Below are the code and all the weights of a small trained network. Each question names an input and a class and asks about switching units off, where a switched-off unit gives its printed mean instead of its output.

import numpy as np


def w(rows, s, z=0):
    codes = np.array(rows[::2]) - 128.0
    scale = np.full(codes.shape[1], s)
    scale[-1] = z or s
    return codes * scale


def norm(h):
    return h / np.sqrt((h * h).mean(-1, keepdims=True) + 1e-5)


def f(y):
    return np.maximum(y, 0)


def log_softmax(a):
    a = a - a.max(-1, keepdims=True)
    return a - np.log(np.exp(a).sum(-1, keepdims=True))


def net(x, mask):
    res = np.array(x, float).reshape(1, 5) / 4 @ E
    u = 0
    for l in range(2):
        y = f(norm(res) @ A[l][:, :-1].T + A[l][:, -1])
        res = res + np.where(mask[u : u + 8], y, B[l][:, -1]) @ B[l][:, :-1]
        u += 8
    return log_softmax(norm(res)[-1] @ U[:, :-1].T + U[:, -1])


A, B = {}, {}
E = w([
[123,130,128,131,120,135],'x0',
[149,253,149,118,137,54],'x1',
[206,132,124,106,95,133],'x2',
[126,129,125,124,130,131],'x3',
[126,129,128,130,124,131],'x4',
],0.0025)
A[0] = w([
[94,242,133,167,154,74,137],'L0N1',
[165,98,138,93,139,197,253],'L0N2',
[54,10,119,132,148,146,176],'L0N3',
[124,120,133,87,183,115,186],'L0N4',
[116,135,150,164,105,162,136],'L0N5',
[254,133,127,96,111,185,205],'L0N6',
[159,93,139,119,145,83,237],'L0N7',
[153,242,161,109,124,130,38],'L0N8',
],0.0044,0.0013)
B[0] = w([
[94,96,148,113,101,221,246],'L0N1',
[95,152,124,202,102,154,207],'L0N2',
[183,186,63,111,145,48,254],'L0N3',
[137,106,142,184,122,145,151],'L0N4',
[146,150,94,159,183,113,144],'L0N5',
[162,59,208,81,79,238,239],'L0N6',
[90,121,133,154,97,158,169],'L0N7',
[129,132,103,121,170,3,222],'L0N8',
],0.0037,0.0041)
A[1] = w([
[151,109,42,121,61,135,161],'L1N1',
[20,112,70,154,133,143,246],'L1N2',
[88,163,81,160,173,50,250],'L1N3',
[84,124,202,122,50,178,169],'L1N4',
[158,185,154,132,74,163,236],'L1N5',
[71,191,224,109,202,170,180],'L1N6',
[197,153,103,119,84,119,58],'L1N7',
[221,112,233,1,109,109,43],'L1N8',
],0.0041,0.0012)
B[1] = w([
[106,139,209,126,144,162,201],'L1N1',
[156,184,156,111,153,55,214],'L1N2',
[105,108,168,203,189,172,240],'L1N3',
[85,139,139,163,156,103,221],'L1N4',
[162,91,87,154,142,135,209],'L1N5',
[106,61,135,39,1,170,206],'L1N6',
[106,116,70,75,90,90,170],'L1N7',
[153,187,21,106,159,56,252],'L1N8',
],0.0048,0.0036)
U = w([
[117,149,137,231,254,93,254],'0',
[26,128,222,64,59,106,23],'1',
[216,41,123,149,61,228,145],'2',
[200,181,26,43,99,31,68],'3',
],0.0094,0.00027)

Each question gives the input, the list of numbers given to net, and the class t.
The units are the neurons (one row each of A and B). Each row of codes is followed by its name. A weight is (code - 128) times the scale printed after its matrix; where a second scale follows, it is the last column's (A, B and U).
mask holds one flag per neuron, layer by layer. A switched-off neuron (its flag False) gives its mean, the last column of its row in B, instead of its output. The means were averaged over made-up inputs and are rounded, as every weight is.
A unit's drop is (log p(t) with every unit on - log p(t) with that unit switched off) / (log p(t) with every unit on - log p(t) with every unit switched off).
The circuit of an input: a set's keep is (log p(t) with only the set's units on - log p(t) with every unit switched off) / (log p(t) with every unit on - log p(t) with every unit switched off). Starting from the 12 units with the biggest drops (on a tie, the unit counted first), units are removed one at a time, each time the one whose removal leaves the highest keep (on an exact tie, the one counted first), for as long as the keep stays at least 0.8.
circuit, biggest first: the units of the circuit, biggest drop first
most important unit: the unit with the biggest drop
top k neurons: the k neurons with the biggest drops, biggest first
top k neurons in layer l: the k neurons of layer l with the biggest drops, biggest first
drop of u: that unit's drop, to one decimal
input [6,0,5,7,-4], class 2: circuit, biggest first => L0N6
input [7,-8,0,-2,3], class 0: circuit, biggest first => L1N6, L0N6
input [-2,1,-7,1,6], class 1: top 4 neurons => L1N6, L0N8, L0N1, L1N8
input [-6,7,-3,-2,-5], class 1: top 2 neurons => L0N1, L1N6
input [-7,-6,0,-4,5], class 0: top 3 neurons => L0N6, L1N6, L0N1
input [-4,6,-2,-3,-6], class 1: top 3 neurons in layer 0 => L0N1, L0N3, L0N6
input [4,5,-2,3,5], class 1: top 3 neurons => L0N1, L1N6, L0N3
input [-1,0,2,7,4], class 2: top 2 neurons in layer 0 => L0N6, L0N3
input [7,5,-8,1,-2], class 1: top 2 neurons => L1N6, L0N1
input [8,7,-1,3,4], class 1: top 2 neurons => L0N1, L0N3
input [7,5,-3,-4,-4], class 1: top 3 neurons => L0N1, L1N6, L0N3
input [-4,5,-8,-8,5], class 1: top 2 neurons => L1N6, L0N1
input [-3,3,-5,5,-5], class 1: drop of L1N6 => 0.2
input [-8,5,-1,-8,-1], class 1: drop of L0N3 => 0.9
input [0,-7,-1,3,-1], class 0: drop of L0N6 => 1.0
input [5,-7,-1,2,4], class 0: drop of L0N6 => 1.0
input [-2,0,7,-2,-1], class 2: most important unit => L0N6
